In the rows, 128 means zero.
Each row has a class, written after it.
[115 153 111 192 148  84 145 154 141  83 143 154 184 149  95 150 157 158
 114 132 118 106 117 140 130 154 146 107 132 128  69 110 122 125  89 131
 129 146 128 144 119 135]  Bive
[111 147  97 210 163  69 127 149 123  68 137 134 160 159 125 154 195 154
 142 122 113 131 129 139 116 141 160 110 149 151  35 102 131 150  71 173
  77 126 107 146 111  98]  Rufal
[ 95 147  84 200 184  66 115 154 136  74 131 148 179 163 118 158 185 155
 124 118 132 118 123 131 112 144 159 112 161 152  51 106 124 139  69 158
  92 120  87 153 112 108]  laza
[119 121 149  92 151 136 155 162 148 132 125  96 153 138 140  68 198 174
 169 125 112 150 140 176 151 112 117  96 141 179 114  89 102 135 139 122
  77  31  78 134 134 146]  gipe
[ 88 108  82 112 163  95 107 123 151  55 157 163 108 103 133  95 162 159
 118 138 122 106 139 133 148 123 129  93 127 154 116 126  94 109  50 135
 110 129 148 123 134 112]  gipe
[ 99 106  89  93 150 113  99 124 149  56 156 166 102  99 116 120 160 136
 110 155 124 110 144 139 163 134 120 104 108 137 110 129  93 102  62 140
 107 136 164 120 142 109]  gipe
[110 126 155  87 143 132 152 164 152 116 124  95 129 139 150  73 206 191
 168 127 107 154 138 180 145 108 119  99 126 173 105  89 103 156 139 126
  67  23  77 135 125 138]  Rufal
[112 145 106 196 180  93 130 149 126  97 131 127 167 160 105 156 164 133
 118 124 122 121 119 118 134 151 146 107 143 132  64 123 120 141  39 147
 106 150 122 123 107 104]  Nenem
[ 80 130  73 106 152  83 113 130 140  57 143 169  99 103 134 134 159 158
 100 157 135 107 131 110 148 116 131 114 121 159  98 131  90 111  57 149
  97 124 140 121 125  89]  fubam
[102 151  91 195 168  80 112 162 127  63 141 131 175 166 130 158 198 177
 134 113 131 140 132 118 109 138 175  95 154 138  64 107 136 151  62 171
  99 110  94 149 116 103]  Nupo
[119 136 108 191 182  89 134 146 123  89 131 134 174 162  94 145 180 131
 119 116 112 119 112 117 136 141 144 104 144 130  75 125 120 143  35 143
 103 158 118 120 113 107]  Nenem
[128 138 125 195 134  96 141 156 123  81 138 151 173 140  89 159 146 159
 106 121  97 116 117 157 129 155 133 111 131 129  51 115 123 132  80 135
 107 132 133 129 125 131]  Rufal
[118 147 110 203 171  85 139 138 139  89 144 139 182 166 111 144 171 147
 117 126 117 114 119 120 126 143 146  97 148 129  71 115 128 130  46 139
 130 158 116 129 105 116]  Bive
[ 80 124  65 109 153  91  97 137 143  54 153 155 100 104 146 129 176 166
 104 155 139 121 139 112 138 126 133 116 125 142 108 117 117 131  81 142
 101 111 145 120 119  94]  Nife
[116 132 171  83 133 116 170 149 153 134 112 117 139 104 112  64 167 171
 149 122  94 139 136 185 161 105 110  96 136 169 105 110  68 124 151 110
  90  54  97 137 154 146]  fubam
[124 130 103 193 155  83 133 148 137  99 122 143 176 159  84 161 159 149
 103 115 114 100 114 133 124 147 136 113 159 142  66 125 120 117  80 122
 124 142 127 147 135 119]  laza
[119 137 117 185 161  99 132 150 128  83 139 135 182 149  93 165 137 145
 117 127 110 123 117 127 127 158 147 116 129 124  61 125 113 131  66 141
 115 151 126 133 114 128]  Nenem
[ 88 125  85  87 164  98 104 112 159  72 150 161  91 107 128 118 162 154
 102 155 128 100 137 133 162 126 115  98 119 133 120 123  90 119  53 129
 120 141 151 124 138 106]  Bive
[115 145 113 214 159  89 138 140 141 101 133 121 171 156 119 155 164 138
 114 122 130 129 110 112 125 143 145 105 144 128  65 122 127 142  54 139
 110 147 121 125 105 108]  pupu
[ 96 156  88 210 177  74 118 168 129  74 140 153 177 144 132 159 189 163
 121 122 130 133 127 119 109 152 160 100 152 141  59  90 142 152  85 159
  99 110 100 136 109 114]  Nife
[111 129 108 205 178  92 138 165 143  95 128 129 179 171 113 140 168 147
 129 109 126 121 125 113 122 137 146 118 142 142  71 127 130 126  26 152
 101 152 119 130 104 123]  beso
[112 141  87 210 168  80 120 154 128  60 141 135 179 158 117 155 186 155
 138 120 130 134 136 119 120 142 161 109 156 147  57  97 147 138  64 170
  96 111  94 146 111 113]  gipe
[102 156 106 207 174  78 118 165 128  75 138 141 165 149 136 146 205 165
 128 120 125 132 127 119 113 140 165 101 158 145  58  89 144 152  88 155
  94 111 106 136 118 114]  Nife
[107 149 100 218 176  88 139 167 139  98 131 137 176 169 119 140 172 137
 124 110 129 122 121 116 122 136 149 109 145 145  68 124 139 121  29 151
 108 150 128 123  95 114]  beso
[ 98 159  89 203 179  78 115 177 130  76 136 149 167 150 138 155 178 164
 131 118 127 129 124 117 112 153 164  98 155 139  55  87 142 156  84 159
 100 108 104 134 115 113]  Nife
[ 76 112  61 126 154  84 100 115 160  56 147 141  95 114 146 130 164 155
 111 149 143 125 132 124 135 121 142 122 114 148  99 127 101 120  62 155
 102 124 137 128 117  84]  pupu
[ 85 116  66 106 156  90 101 136 145  60 151 157  96 101 141 131 170 158
 101 157 126 111 142 122 136 131 135 115 122 145 107 120 103 116  85 140
 109 114 155 119 128  92]  Nife
[ 65 120  72 116 180  93 100 133 163  50 145 163  99 114 145 102 165 163
 104 132 134 107 127 122 128 128 135  90 133 157 121 129  95 116  50 132
 116 113 122 132 119 111]  laza
[ 78 121  90  98 151  98  96 128 161  68 151 160 102  97 139 123 147 156
  95 147 142 127 129 141 145 130 119 102 113 136 103 129  95 120  56 129
 110 126 149 109 131 108]  pupu
[116 130 162  86 140 117 163 153 149 125 122  96 134 129 139  77 200 183
 159 128  93 149 135 184 147 109 113 100 130 173 113  90  95 149 148 121
  64  37  79 131 128 145]  Rufal
[ 95 114  89  99 159 107  98 130 153  59 154 170 105  99 125 114 167 142
 109 148 129 114 143 135 159 129 119  94 116 143 114 123 101 107  46 135
 109 119 151 117 138 115]  gipe
[ 97 148  96 196 187  81 109 155 118  61 143 128 173 167 127 157 173 155
 136 117 121 135 122 118 111 152 171  99 153 131  49 103 139 155  51 171
  99 123  91 135 104 109]  Nenem
[123 151 121 192 141 103 135 162 116  92 141 144 176 144  94 160 152 154
 101 121 112 108 114 137 133 154 133 103 155 125  52 116 122 135  94 137
 126 134 135 139 124 112]  guvid
[101 159 100 202 175  68 131 152 122  78 126 158 172 150 122 155 180 154
 130 118 120 123 114 114 122 134 160  91 157 152  44 102 122 146  69 171
  84 121  87 148 124 109]  fubam
[ 92 107  62  91 152  94  99 126 149  56 150 143  93 116 141 123 182 175
 112 148 137 121 138 109 132 108 138 107 125 157 110 141  92 109  49 149
 105 116 139 126 124  83]  Nupo
[ 70 127  76 114 169  96 104 146 158  50 148 157  87 112 155 103 184 167
 117 140 138 115 135 110 139 122 138  84 128 156 112 127 102 130  61 148
 106 103 129 138 115  93]  guvid
[ 86 107  81 123 169  90 111 118 161  56 152 163 112  96 127  98 163 155
 117 138 119 109 145 136 144 130 130  92 125 154 115 128  88 106  48 138
 114 132 141 124 130 115]  gipe
[119 129 154  95 134 119 165 165 154 128 118 114 151 117 113  66 165 175
 156 113  98 140 143 198 154 110 105  99 144 157 102 117  88 133 150 111
 109  38  92 139 135 132]  guvid
[109 150  90 193 167  81 114 154 131  70 140 128 171 158 127 158 199 169
 138 120 130 140 130 103 109 133 171  94 153 137  63 110 133 153  72 172
  93 113  91 153 110 109]  Nupo
[106 142  86 213 174  66 121 141 131  79 139 140 186 149 115 140 190 149
 143 119 128 130 133 132 125 143 157  98 166 150  44 106 133 142  60 171
  88 122  94 149 113 111]  gipe
[112 115 152  82 165 127 157 152 154 100 131  91 154 136 125  69 180 182
 164 121  97 143 139 188 147 107 129 112 123 167 107 122  72 123 104 116
 100  58  90 129 123 137]  Nenem
[103 148  99 181 169  82 114 153 132  68 139 131 164 163 131 157 204 180
 140 117 129 138 126 111 114 131 172  92 152 145  67 110 123 148  66 168
  94 114  99 158 121 108]  Nupo
[ 96 162  95 203 170  68 127 159 127  60 129 156 175 150 115 154 189 154
 130 116 128 121 124 112 129 141 165  92 150 133  49 102 129 157  64 169
  92 117  87 149 118 108]  fubam
[126 117 155 101 127 119 175 151 164 122 118 109 131 112 114  58 168 170
 161 118  83 145 142 213 146 116 109 106 121 171  95 116  75 116 135 111
  96  47 100 130 131 139]  Rufal
[117 144 104 199 167  91 135 136 131 108 127 135 178 159 106 155 153 132
 105 120 113 110 114 126 118 152 133  99 165 134  64 128 120 132  63 129
 116 156 114 128 111 112]  laza
[ 73 119  78 115 173  95 101 134 158  46 153 164  97 110 139 102 176 167
 110 131 122 107 137 121 140 122 140  87 128 139 118 128  95 131  54 143
 118 115 132 133 121  94]  guvid
[112 120 154  90 150 126 160 165 164 105 126  99 138 123 147  69 211 193
 159 129 108 144 152 183 138 113 125 100 127 174 116 105  89 124 137 105
 104  41  98 130 133 142]  Nife
[112 153 112 205 173  79 141 153 138 102 135 139 180 167 120 144 166 146
 119 126 119 109 114 127 127 150 145  94 152 138  63 111 125 132  42 141
 126 153 118 121 108 115]  Bive
[131 118 166  83 133 119 161 152 150 142 119 110 137 109 115  68 177 170
 148 121  87 149 138 189 145 108 105 107 145 163 112 107  90 120 165  98
 105  54 117 119 151 140]  Nife
[ 83 109  69 118 171  91  98 123 153  50 158 157  96 109 137  95 169 145
 119 135 129 116 143 115 145 128 140  90 125 145 130 118 105 113  50 148
 104 123 136 127 127 103]  gipe
[107 148 108 198 175  79 135 165 133  96 133 143 186 159 120 150 172 140
 120 116 122 118 125 127 122 143 141 106 146 141  66 121 134 125  42 149
  99 146 127 124 109 123]  beso
[129 136 116 208 158  95 140 147 141  99 128 120 171 160 109 141 182 150
 122 113 120 130 120 105 119 134 152  89 149 138  71 136 120 130  34 145
 121 148 113 123 106 109]  Nupo
[ 83 117  89  74 162 106  92 123 151  59 145 170  95 107 124 120 166 141
  94 149 131 106 132 139 157 123 112 104 123 142 115 139  85 112  56 125
  96 125 148 132 144 106]  laza
[100 153  99 207 175  73 119 166 133  69 136 149 176 148 133 161 195 168
 127 121 124 131 130 122 111 149 164 100 148 143  60  92 141 148  88 157
 102 110 107 140 118 113]  Nife
[ 88 118  92  75 167 113  97 136 148  66 147 163  91 107 131 123 159 141
 104 144 129 114 145 135 154 125 110 108 111 136 120 131  99 106  51 140
  93 139 164 119 144 114]  beso
[ 94 150  88 188 188  74 105 162 116  76 142 129 169 174 123 164 187 152
 139 121 128 134 123 111 117 149 172 111 156 139  56  99 137 158  58 169
  86 121 103 149 111 100]  Nenem
[ 77 129  90  83 169 117  90 141 151  58 150 161  93 100 139 120 152 149
 102 144 138 118 148 136 159 128 114 106 106 130 125 120 105 120  65 146
  90 126 155 122 139 120]  beso
[114 120 149  96 156 125 160 160 158 100 124  99 154 136 140  71 204 193
 157 117  97 133 145 189 144 101 124  98 139 175 100 114  84 130 121 120
 105  35  80 137 126 122]  guvid
[101 117 150  86 173 128 150 162 154  94 129  84 145 149 143  69 192 184
 168 123 115 144 137 174 148 111 137 102 121 170 111 115  80 132  94 129
  89  47  79 133 119 131]  Nenem
[ 57 120  65 111 183 100  87 137 159  46 153 162  91 127 147 105 169 164
 104 129 141 109 133 117 130 137 146  89 130 141 131 117 100 128  54 136
 109 111 119 139 123 105]  laza
[108 125 154  81 165 143 150 164 151 103 128  90 145 138 129  70 181 180
 157 119 111 151 146 194 151 122 126 100 126 156 109 109  83 136 118 116
  95  49  84 124 130 133]  Nenem
[111 124 155 104 149 125 170 165 171  98 123 102 154 117 147  61 200 193
 152 120 104 148 149 192 136 116 122  93 122 176 115 107  86 119 129 103
 113  37  87 122 125 147]  Nife
[112 128 167  92 147 131 154 158 153 138 121  86 140 139 147  85 199 185
 158 126 122 161 131 173 141 103 115 106 139 167 111  92 103 150 147 112
  77  37  84 133 138 140]  pupu
[103 152  98 203 175  74 120 162 125  76 132 136 175 160 127 160 193 165
 130 116 120 122 126 116 120 139 157  98 168 142  51 102 137 159  81 169
  95 100  92 158 115  99]  guvid
[ 97 110  72 109 143  82 107 116 142  47 148 139  79 118 136 117 182 156
 124 145 118 113 139 129 143 116 132 117 121 153  94 125 105 123  60 154
  88 125 145 131 126  81]  Rufal
[112 127 161  77 160 137 155 168 153 132 122  99 150 137 138  77 191 177
 152 122 105 149 142 178 146  99 110 117 129 171 127  98 101 128 132 118
  75  54  94 121 128 155]  beso
[138 129 121 204 139 100 141 140 131  95 142 137 194 143  95 161 135 142
 123 129 106 121 125 134 122 162 137 103 145 136  48 124 124 109  83 138
 130 153 139 133 122 129]  gipe
[ 89 117  76  98 151 100  96 129 142  59 150 140  95 116 137 137 174 175
 103 154 130 105 142 114 148 113 128 118 138 142 102 128 108 134  78 144
 108 114 146 131 125  80]  guvid
[122 108 149 102 156 122 169 149 167  98 126  90 158 138 134  65 210 183
 177 122 103 139 150 188 150 101 128 103 131 190 105 115  79 104 103 121
  99  39  86 141 126 137]  gipe
[ 80 112  69 111 153  90  99 124 153  62 147 146 102 112 141 137 154 161
 104 146 143 122 136 126 133 131 130 119 121 137 100 124 102 129  67 142
 102 124 140 121 130  89]  pupu
[ 98 134 161  98 144 137 157 171 159 130 124  93 145 136 148  82 186 194
 149 122 133 166 129 173 137 115 118 103 129 163 120  88 104 151 148 110
  81  26  70 130 125 148]  pupu
[128 137 122 198 139  87 144 156 131  78 138 141 171 153  94 158 160 154
 120 120  96 119 120 141 127 149 147 116 128 133  60 116 122 131  81 139
 103 133 136 142 122 122]  Rufal
[ 97 150  90 205 181  70 110 148 124  81 135 134 170 171 127 166 188 149
 124 122 128 120 119 115 106 144 164 111 173 151  49 102 135 139  75 163
  94 118  98 159 112 100]  laza
[122 121 157  70 140 139 152 166 148 132 122  87 136 138 136  72 205 200
 159 123 108 155 139 171 140  94 125  99 138 175 128 104  93 137 138 114
  91  40  88 128 139 144]  Nupo
[121 133 159  88 148 116 171 145 164 133 126 111 149 120 115  59 160 177
 153 124  97 132 139 207 154 110 106 101 138 162 109 108  74 115 136 101
 114  63  96 133 138 147]  Bive
[116 139 120 180 158  89 130 168 128  86 136 144 178 150  85 151 155 148
 124 122 122 123 111 135 133 155 148 112 134 134  52 121 113 128  78 141
 106 141 128 138 126 125]  Nenem
[100 155  93 186 182  73 116 151 132  69 144 133 167 171 134 159 195 169
 138 131 128 118 125 112 119 144 165 102 154 136  66  87 138 153  79 165
 104 123 100 156 116 112]  Bive
[ 98 110  59 101 156 109 101 118 146  61 141 137  83 114 133 131 180 169
 109 146 132 111 140 116 141 118 135 105 122 144 112 132  89 121  63 153
 108 127 139 127 134  82]  Nupo
[112 148 116 178 175  92 124 150 118  91 142 125 170 160 106 154 165 131
 121 126 121 124 117 115 134 157 148  99 147 118  64 122 120 147  51 147
  98 151 123 127 113 109]  Nenem
[ 83 123 101  92 151 106  95 130 159  62 151 158  94  94 132 128 149 156
  93 147 144 126 135 142 153 134 115 105 107 130 109 123  91 122  69 129
 105 128 153 119 146 111]  pupu
[ 85 111  61  95 156  95  99 128 154  53 146 141  92 115 140 129 177 175
 112 148 139 117 141 107 139 116 141 107 117 146 121 136  92 122  50 153
 107 120 135 125 121  85]  Nupo
[ 85 116  90  79 171  92 101 120 168  67 150 163  98 109 138 115 176 161
 112 163 130 100 137 131 156 121 122  97 110 147 116 125  85 114  53 133
 113 134 146 131 136 117]  Bive
[118 127 163  85 138 126 156 160 156 132 124 111 139 106 129  63 177 174
 147 120 101 151 147 194 148 120 108  95 132 157 119  99  91 128 165 100
 101  42 102 124 147 145]  Nife
[128 126 173  88 132 125 164 153 152 135 121 116 149  98 113  59 170 177
 144 117  90 146 139 205 150 111  99 101 141 158 105 106  86 126 158  94
 110  59 109 112 148 152]  Nife
